In the rows, 128 means zero.
Here are made-up nodes, facts about them, and rows of numbers that follow some of those facts. Name the node behind each unnamed row.

How the nodes are related:
τ: uses; Ξ: belongs to class
sistas: τ kidubro boska zepes brofi logror; Ξ 507
pero: Ξ 252
skivopon: τ talar migrim; Ξ 507
stipon: τ mebri popo rebrek; Ξ 507
miplus: τ maski; Ξ 252
kovel: τ volik; Ξ 507
brostik: τ siklu; Ξ 507
skostifi: τ zepes; Ξ 252
flilomuk: τ rabun; Ξ 507
mestozo: τ logror maski; Ξ 507
nanur: τ bedradu; Ξ 252
modris: τ stipon pudega; Ξ 507
grara: τ mozuk; Ξ 507
pape: τ rabun sizen; Ξ 252
zakika: τ daga; Ξ 252
vobrol: Ξ 507
dizar: τ zala; Ξ 507
fibrete: τ baflu; Ξ 507
fifle: τ stufleto; Ξ 507
dumos: τ volik difli; Ξ 507
daster: τ zepes; Ξ 507
siklu: Ξ 507
zala: τ zepes rabun; Ξ 507
gamenes: τ flutrin noste; Ξ 252
derol: Ξ 507
ninam: τ boska bedradu koste; Ξ 252
kidubro: τ logror; Ξ 507
nako: τ popo; Ξ 507
kabril: τ kovel dizar rabun; Ξ 507
stukli: τ migrim maski; Ξ 507
nobar: τ mozuk; Ξ 252
sizen: Ξ 507
guvo: τ skeplim; Ξ 507
vamugrol: τ dumos pudega; Ξ 507
logror: Ξ 507
difli: Ξ 507
risuk: τ maski baflu gronam; Ξ 507
vusom: τ zepes; Ξ 507
flizuk: τ boska miplus kabril drufi; Ξ 507
tibren: τ volik rabun maski; Ξ 507
drufi: τ zepes; Ξ 507
buskapo: τ madavus; Ξ 252
baflu: τ zepes rabun rebrek; Ξ 507
popo: τ zepes gronam pudega; Ξ 507
kilus: τ zepes vobrol risuk talar stotrem; Ξ 507
roplu: τ difli bivones grefoma pudega; Ξ 507
kluplor: τ bidak; Ξ 507
plegrilok: τ segu; Ξ 252
klubik: τ vusom; Ξ 507
draras: τ pape dudukil flilomuk; Ξ 507
flagim: τ zepes toflom gofles; Ξ 252
naple: τ zala zepes suven kluplor; Ξ 507
grudor: τ madavus; Ξ 507
tiflir: Ξ 507
topobu: τ popo; Ξ 507
dudukil: τ bidak derol; Ξ 507
tuker: τ rebrek; Ξ 252
botri: τ popo tiflir rebrek pudor; Ξ 252
brunur: τ braplom logror; Ξ 252
tibrek: Ξ 507
gofles: Ξ 507
zudrosto: τ diplu topobu; Ξ 507
mebri: τ flutrin fubal nobar; Ξ 507
maski: Ξ 252
lolonas: τ derol; Ξ 507
stetis: τ zepes rebrek gronam; Ξ 252
toflom: τ zepes volik rabun; Ξ 252
stotrem: τ tiflir suven; Ξ 252
letos: τ zepes brofi; Ξ 507
noste: τ zepes rabun; Ξ 252
grefoma: τ flilomuk; Ξ 252
potral: τ braplom noste; Ξ 507
zolo: τ mestozo dizar toflom koste; Ξ 507
sostuk: τ segu rebrek; Ξ 507
lugudri: τ zepes migrim; Ξ 507
lapul: Ξ 252
stusir: τ vobrol; Ξ 252
koste: Ξ 507
brofi: τ zepes maski; Ξ 507
grokal: τ stami zikulok; Ξ 507
flodrol: τ noste pudega; Ξ 507
bidak: Ξ 507
diplu: τ rabun; Ξ 252
rudipo: τ bidak; Ξ 507
skemel: τ zepes; Ξ 507
vodatru: τ pero; Ξ 507
zodro: τ dizar stagika; Ξ 507
tober: τ derol; Ξ 507
dredrikles: Ξ 252
boska: Ξ 252
sodus: τ zepes vusom treli; Ξ 507
bedradu: Ξ 507
drurur: τ kabril; Ξ 507
treto: τ lapul stufleto; Ξ 507
panuk: τ kovel daster; Ξ 252
duna: τ stukli; Ξ 507
nelik: τ braplom skemel; Ξ 507
braplom: τ zepes pudega; Ξ 507
kleri: τ zala; Ξ 507
treli: τ zepes vusom maski gronam topobu; Ξ 252
volik: Ξ 507
rabun: τ zepes gronam; Ξ 252
stufleto: τ dizar fubal; Ξ 507
miskul: τ zepes flutrin vusom; Ξ 507
talar: τ sizen; Ξ 507
mugin: τ zepes talar; Ξ 252
fubal: τ zala; Ξ 507
stami: τ boska vobrol; Ξ 507
migrim: τ sizen; Ξ 507
mozuk: τ zepes; Ξ 507
rebrek: τ rabun; Ξ 507
pudor: Ξ 252
gronam: τ zepes; Ξ 507
trifli: τ brunur; Ξ 252
tekas: τ gofles; Ξ 507
suven: τ skostifi; Ξ 252
gruvum: τ zepes potral; Ξ 507
rugrus: τ flilomuk stipon; Ξ 507
mubrek: τ noste; Ξ 507
drutram: τ zepes kitres stetis; Ξ 507
daga: τ klubik sizen; Ξ 252
pudega: τ gronam; Ξ 507
patatri: τ zala zoke; Ξ 507
bivones: Ξ 507
zepes: Ξ 507
skeplim: τ pudega; Ξ 507
pubregru: τ noste popo gronam; Ξ 252
stagika: Ξ 507
gaplam: τ dredrikles; Ξ 507
skiflin: τ zepes guvo stukli; Ξ 252
zikulok: Ξ 507
klolak: τ tibrek nobar; Ξ 507
kitres: τ zepes gamenes; Ξ 507
klifu: τ drutram rebrek; Ξ 252
zoke: τ zala suven toflom pero; Ξ 507
dravin: τ brofi; Ξ 252
segu: τ maski; Ξ 507
madavus: τ koste; Ξ 507
flutrin: τ rabun maski; Ξ 507

Some rows with their names:
buskapo: [157 109  92 164 116  94 180 134 155 146 111 140 108 147 134 150  92 142
 129 127 132 112 110 121  96 124 129 119 182 160 153 149 144 115 145 131
 105 116 154  72 145 123 138 164  99 205 108 115 101]
grefoma: [160 122  94 169 106  92 181 134 164 145 112 135 115 139 128 148  98 123
 123 106 134 108 109 123  92 129 131 119 181 160 148 145 138 100 132 142
 105 110 158  79 141 114 137 154  91 216 116  97  96]
guvo: [126 149 131 112 120 163 117 116 136  75  91  91 152 130 160 110 143 141
 121 138 141 129 163 124 109 156 136 128 126 137 135 106 132  98 117 119
 110 138 148 112 156 142 144 151 136 138 124 129 147]
skiflin: [142 111  78 201 151  89 170 125 132 148 107 150  91 139 139 113  77 124
 105 156 158 104  95 137  97  89 113 129 168 132 156 160 121 139 142 136
  81 112 100  93 119 131 106 174 106 178  99 134  85]
stukli: [158  94 106  61 161 151  72 174 103 114 115  97 101 129 181  85 146 140
  90 123 173 117 142 135 157 163 107 137 157 160 138  97 153 140 141 106
  95 131  86 130 214 149 171 169 103 116 156 104 192]
volik: [141 103  89 103  98 161 144 112 128 105 122 122 168  99 126 154 178 113
  53 156 107 171 180 108 114 173 107 152 100  76  69 123 121  81 137 136
  90 102 124 121 160 113 180 119 113 101 134 135 143]
nelik: [126 146 127 119 122 158 116 114 132  78  96  97 148 126 159 108 145 143
 115 144 142 127 161 123 114 147 130 129 127 133 131 107 129 106 117 119
 107 135 137 114 154 141 143 154 137 132 125 133 142]
dizar: [133 192 156 135  59 139  93 104 128  78 122 118 155 130 152 126 197 226
 123 135  99  82 143  83 154 106 121 100 159 131 105  82 130 137 144 147
 142 157 135  75 122 124 176 204 132 120 144 140 108]
fubal: [130 186 154 136  64 138  93 105 127  78 119 118 152 128 153 126 192 222
 124 141 104  86 145  87 151 107 122 103 154 130 110  86 131 138 142 140
 139 156 133  78 127 127 173 201 135 120 140 142 110]
mubrek: [126 157 131 118 113 163 118 112 140  77  92  93 155 127 158 104 148 128
 114 125 144 128 160 122 108 154 135 129 125 135 128 101 126  95 108 126
 108 131 145 116 151 138 142 146 128 145 129 118 142]
kluplor: [128 147 130 114 108 158 113 114 133  79 104 100 156 128 158 121 157 158
 116 142 128 125 162 114 122 146 129 126 127 129 122 105 134 108 125 125
 113 137 140 104 154 137 153 157 132 127 127 133 142]
drutram: [108 158 119 162 145 155 108 100 113  77  90 107 139 122 161  67 132 129
  88 171 159 119 146 134 115 107 116 135 108  99 128 116 103 131 115 130
  85 129  85 132 117 146 111 166 141 107 115 149 120]
dudukil: [129 144 131 107 107 159 117 112 135  79 103 102 156 126 157 124 157 155
 116 141 126 129 166 113 119 155 133 128 129 131 121 106 135 102 126 124
 116 137 148 103 155 138 157 154 133 130 126 133 142]
brofi: [135 109  94 125 194 147  71 149  80 114 107 110  90 122 179  39 126 121
  62 165 196 109 129 150 149 113  90 145 130 118 135 110 118 164 134 112
  65 125  31 153 166 157 124 179 119  84 139 133 158]
stami: [128 143 127 110 111 158 115 115 133  80 103 102 152 125 158 122 155 153
 111 144 132 131 161 118 120 150 128 131 128 129 122 107 133 107 127 120
 111 136 140 106 157 137 156 155 131 129 129 134 144]
logror: [140  90  86  90 113 163 143 116 123 107 122 122 157 104 138 155 167 124
  64 172 115 178 179 113 118 174 107 154 102  83  81 127 130  90 144 122
  89 110 122 117 170 120 179 124 118  97 129 144 156]
potral: [122 154 132 119 121 164 117 112 143  69  88  89 155 128 160 103 140 134
 123 132 145 127 163 128 103 154 137 130 121 138 135 106 125  98 107 121
 109 134 149 115 152 142 135 146 137 144 122 127 142]

Which node is each row?
No name comes twice in this set of rows, the named rows included.
[174 151  93 185  78  87 169 139 167 163 122 142 120 119 107 127 128  89
  81  51 135  88  94 112 101 124 118 117 186 150 122 128 117  93 118 183
 100  91 133  93 128  91 141 147  56 221 146  56  81]	pape
[116 150 118 144 138 157 105 109 117  82  94 107 140 123 162  83 141 138
  94 159 152 120 150 130 120 121 117 134 118 113 128 110 115 126 121 123
  94 132  98 125 135 142 129 165 135 112 123 144 131]	kilus
[115 171 134 158 113 145  99  99 111  77 104 117 142 122 156  88 157 171
  99 165 135 102 142 114 134  97 115 121 127 108 119 102 110 141 129 138
 104 140  95 110 113 137 132 184 139 105 123 153 111]	naple
[137 119  79 214 149  87 173 119 129 144 106 154  92 138 135 106  76 123
  98 166 156 103  93 139  94  79 109 128 159 122 152 160 114 143 140 140
  74 111  95  94 107 128  97 174 108 174  95 140  74]	mugin
[ 92 161 112 192 186 165 107  90 106  72  68  99 132 118 165  28 102  75
  75 176 191 127 143 162  90 100 113 146  85  89 142 125  84 128  91 131
  56 115  57 161 101 156  66 148 147 108 102 150 115]	gronam
[147 116  91 177 138 106 195 127 169 131  89 120 117 145 136 131  65  87
 133 114 158 126 117 144  62 143 142 131 162 163 169 156 133  87 112 132
  93 107 167  94 143 128 106 134 103 230  97 103 104]	pubregru
[134 137 124 102 124 154 104 127 126  87 104  96 139 126 164 105 150 148
 108 137 144 125 156 120 127 149 124 130 134 137 127 103 136 114 125 118
 109 133 127 114 168 141 154 159 125 128 135 125 153]	duna
[121 139 113 135 143 154 105 116 110  87  98 106 134 121 165  82 139 140
  90 166 155 122 149 132 126 122 111 134 119 113 126 113 117 131 126 121
  89 132  89 126 141 148 131 167 134 103 123 145 138]	sistas
[104 118  77 180 152 157 135  82  91  99 105 140 142  91 136  91 142  99
  23 222 144 162 157 134 112 100  87 162  69  30  82 141  82 127 130 140
  48 102  41 148  97 130 114 143 136  61 107 181 105]	zepes
[141 121  80 212 138  88 174 119 134 147 107 151  98 135 132 116  83 124
  97 157 148 106  97 130  96  85 114 128 165 124 146 159 117 137 141 144
  79 109 101  91 110 125 105 171 103 178  99 135  74]	flagim
[136 152 129 109 116 161 105 124 139  83  97  92 150 123 157  98 153 121
 105 110 147 122 156 123 118 160 131 130 131 143 127  96 128  97 108 131
 107 127 133 125 163 134 149 147 117 141 140 106 150]	sostuk
[121 144 128 113 124 168 126 111 146  70  86  87 159 130 159 112 138 127
 118 135 142 138 169 129  99 164 139 133 116 136 135 110 130  88 107 116
 106 132 158 118 158 142 138 136 137 145 120 128 148]	roplu
[150 211 135 148  68 155  98 121 161  97 100  93 172  91 126  66 188  52
  54  16 151  95 142 112 111 160 122 125 127 127  91  74  91  64  66 195
 101  96 115 151 127  97 138 123  73 167 180  35 118]	rebrek
[193  44  58 107 175  87 140 202 122 190 132 139  51 145 153 118  83 117
  94 106 181 105  90 143 134 146 102 135 209 184 160 142 166 145 162 116
  81 103  94 101 218 136 158 168  62 187 143  82 159]	miplus
[157  99  83 161 131  92 173 142 145 151 114 143  95 145 137 140  90 136
 117 133 143 109 105 128 104 119 121 124 184 154 153 149 144 125 150 130
  96 115 132  80 149 128 135 168  95 194 111 117 106]	dravin

The same nodes again, as new rows of numbers:
Known rows:
grokal: [110 145 126 135 172 136 120 144 142 141 125 105 126 118 127 133  91  97
 104  88 123 118 119 130 129  92 134]
tiflir: [105 154 123 122 174 153 123 141 131 143 112 121 129 112 134 127  93  97
 106 102 115 119 130 128 127 100 137]
stotrem: [ 96 133 173  70 147 125 155 147 134 130 102 160 117 147 151 122 152 152
 123  96 155 119  82 155 131  56 143]
tibrek: [118 156 120 125 173 143 121 146 133 139 119 110 131 114 132 128  96  94
 101 102 125 117 126 125 125  98 142]
gronam: [124  64 106 139  96 123 150 136 216 177 150  89 102 110 179  97 122  78
 128 128 156 117 109 131 158 141 112]
stagika: [112 157 122 127 176 143 120 140 131 146 130 103 130 113 130 131  98  95
 106  98 125 115 124 130 127  99 139]
zudrosto: [107 137 122 140 157 146 120 150 155 150 132 116 122 120 122 132 105 105
  96  77 107 115 127 134 119 107 126]
mebri: [ 97 114 123 120 186 148 126 182 125 136  98 136 111 143 119 153 114 130
 110  76 111  76 153 143 109 127 129]
zikulok: [117 154 120 130 172 141 122 140 136 142 127 103 127 120 125 127  96  92
 106  96 127 119 125 127 128 101 142]
vamugrol: [157 133 114 110 112 175 103 124 139 175 173 140  80 140 134 143  86  91
 149 102 108  88 137 129 131  86 164]
tuker: [ 93 133 186  74 134 177 176 169 179 130  72 175 129 125 161 104 148 172
 115 103 104 134 118 181 150  54 111]
pubregru: [112  96 135  79 106 122 140 176 203 175 152 170  62 174 162 145 156 179
 134  54 146 135  88 169 109  51 102]
letos: [131  78 126 106 142 113 139 160 197 151 102  90 127 118 159 103 109  78
 119 139 161 105 118 124 142 139 122]
skemel: [144  71 127  96 136 109 149 169 212 160  99  83 122 114 179  94 106  79
 125 150 172  86 112 134 133 140 111]
dredrikles: [121 152 167  73 147 122 159 146 143 131 116 155 113 152 145 125 155 144
 118  91 164 134  77 152 145  48 127]
dumos: [184 158 126  74 177 195 138 115 111 162 137 113 111 120 107 138 109  82
 145 110 115  91 117 145 122 117 165]
logror: [107 170 180 116 147 105 114 158 147 102 121 130 123 143 109 117  58  95
 117 137 102 118 148 115 204  77 154]

Rows to name:
No name comes twice in this set of rows, the named rows included.
[ 87  72 171 143 121 120 173 176 208 156 168  76 142 116 102  93 139  82
 103  99 131  33  83 197 150 151 143]	zala
[154 137 132 139 172 109 100 184 155 143 157 136  77 157 119 141  73 133
 117  76 134  91 137 154 107 116 105]	mubrek
[166 129 112 118  94 169  93 114 146 175 179 149  67 156 144 149  76  96
 150  98 101  77 147 134 155  71 169]	skeplim
[154  68 119  81 163 124 151 173 205 157  87  83 118 106 183  96 116  79
 124 141 170  94 117 132 113 146 116]	mozuk
[175  81 143  92  95 107 100 168 208 182 171 130  68 156 168 105  64  84
 161 146 153  69 138 144 153 132 156]	braplom
[144 155 122 109 165 171 120 131 124 147 129 107 125 119 123 132  98  85
 116 108 119 114 125 124 130 102 152]	difli
[110 150 193  71 130 107 149 161 153 121 121 162 105 164 136 117 148 153
 131 120 152 126  85 159 158  44 138]	trifli
[116  83 127  94 156 130 143 161 198 154  89 113 126 108 176  97  99  79
 116 141 146 106 135 136 125 138 121]	drutram
[136  70 107 105 143 111 155 162 212 168  95  70 124 104 182 100 126  77
 110 141 170 108 103 125 117 143 101]	vusom
[118 168 115 147 141 130 122 149 148 141 153 127 133 110 130 117 110  99
  80 107 113  93 119 144 126 100 120]	draras
[131 145 152 107 154 115 105 167 150 142 137 137 108 143 128 123  67  99
 123 123 119  92 138 133 125 103 140]	nelik

